Here is a tiny trained network, its code and every weight. The questions are about switching its units off for an input and a class, where a switched-off unit gives its printed mean instead of its output.

import numpy as np


def w(rows, s, z=0):
    codes = np.array(rows[::2]) - 128.0
    scale = np.full(codes.shape[1], s)
    scale[-1] = z or s
    return codes * scale


def f(y):
    return np.maximum(y, 0)


def log_softmax(a):
    a = a - a.max(-1, keepdims=True)
    return a - np.log(np.exp(a).sum(-1, keepdims=True))


def net(x, mask):
    res = np.array(x, float).reshape(1, 5) / 4 @ E
    y = f(res @ A[0][:, :-1].T + A[0][:, -1])
    res = res + np.where(mask, y, B[0][:, -1]) @ B[0][:, :-1]
    return log_softmax(res[-1] @ U[:, :-1].T + U[:, -1])


A, B = {}, {}
E = w([
[104,142,149,133,154,117,116],'x0',
[62,179,25,203,188,214,151],'x1',
[136,114,127,126,129,140,107],'x2',
[54,146,55,197,18,24,8],'x3',
[199,254,194,190,82,177,98],'x4',
],0.0071)
A[0] = w([
[90,36,76,37,169,104,153,176],'N1',
[115,118,118,111,26,48,77,164],'N2',
[190,111,199,28,197,200,227,64],'N3',
[196,78,255,59,143,51,114,221],'N4',
[61,8,66,84,168,106,172,3],'N5',
[183,138,164,63,198,168,227,54],'N6',
[189,227,169,152,107,178,136,24],'N7',
[46,164,61,171,210,222,175,129],'N8',
],0.0072,0.0041)
B[0] = w([
[190,220,233,187,84,116,163,219],'N1',
[27,187,62,91,174,184,98,239],'N2',
[18,202,63,85,178,93,35,226],'N3',
[33,85,142,168,17,224,215,254],'N4',
[233,232,227,255,96,44,32,190],'N5',
[46,187,77,158,212,90,63,202],'N6',
[213,237,236,201,71,60,93,173],'N7',
[42,77,185,189,35,221,174,232],'N8',
],0.0064,0.0088)
U = w([
[40,164,36,107,188,67,38,37],'0',
[218,184,233,167,105,42,106,70],'1',
[56,66,152,134,65,209,213,65],'2',
[109,131,115,123,129,114,167,252],'3',
[110,124,131,112,127,130,131,247],'4',
[154,82,64,80,162,67,219,166],'5',
[255,10,17,13,194,11,229,1],'6',
],0.0078,0.0065)

Each question gives the input, the list of numbers given to net, and the class t.
The units are the neurons (one row each of A and B). Each row of codes is followed by its name. A weight is (code - 128) times the scale printed after its matrix; where a second scale follows, it is the last column's (A, B and U).
mask holds one flag per neuron, in row order. A switched-off neuron (its flag False) gives its mean, the last column of its row in B, instead of its output. The means were averaged over made-up inputs and are rounded, as every weight is.
A unit's drop is (log p(t) with every unit on - log p(t) with that unit switched off) / (log p(t) with every unit on - log p(t) with every unit switched off).
The circuit of an input: a set's keep is (log p(t) with only the set's units on - log p(t) with every unit switched off) / (log p(t) with every unit on - log p(t) with every unit switched off). Starting from all 8 units, units are removed one at a time, each time the one whose removal leaves the highest keep (on an exact tie, the one counted first), for as long as the keep stays at least 0.8.
units of the circuit, in order: the units of the circuit, biggest drop first
unit that matters most: the unit with the biggest drop
k most important neurons: the k neurons with the biggest drops, biggest first
drop of u: that unit's drop, to one decimal
input [7,-8,-8,5,-3], class 2: unit that matters most -> N4
input [-1,-3,0,-2,-4], class 1: units of the circuit, in order -> N1; N5
input [4,5,-4,3,-2], class 2: 3 most important neurons -> N8; N3; N6
input [8,-8,-4,-8,5], class 0: 2 most important neurons -> N3; N6
input [4,-5,0,6,3], class 0: 3 most important neurons -> N2; N8; N1
input [6,-8,3,2,-7], class 2: 3 most important neurons -> N4; N2; N7
input [4,5,6,-6,5], class 0: 3 most important neurons -> N3; N6; N4
input [6,-8,0,-2,-4], class 2: 2 most important neurons -> N4; N7
input [-4,-2,-8,-8,-1], class 0: 2 most important neurons -> N3; N6
input [-1,7,-2,1,7], class 1: 3 most important neurons -> N7; N4; N2
input [1,-1,4,2,-7], class 1: units of the circuit, in order -> N5; N1
input [-6,1,2,5,-6], class 1: 3 most important neurons -> N5; N1; N3
input [0,8,-2,4,-4], class 2: 2 most important neurons -> N8; N3
input [6,7,-1,0,0], class 2: unit that matters most -> N8
input [-2,-3,1,-6,-8], class 1: 2 most important neurons -> N1; N5
input [7,-7,-4,3,-1], class 2: drop of N8 -> -0.1
input [-7,-2,-8,8,7], class 0: drop of N5 -> 0.2
input [5,6,-8,-5,-8], class 1: drop of N2 -> 0.1
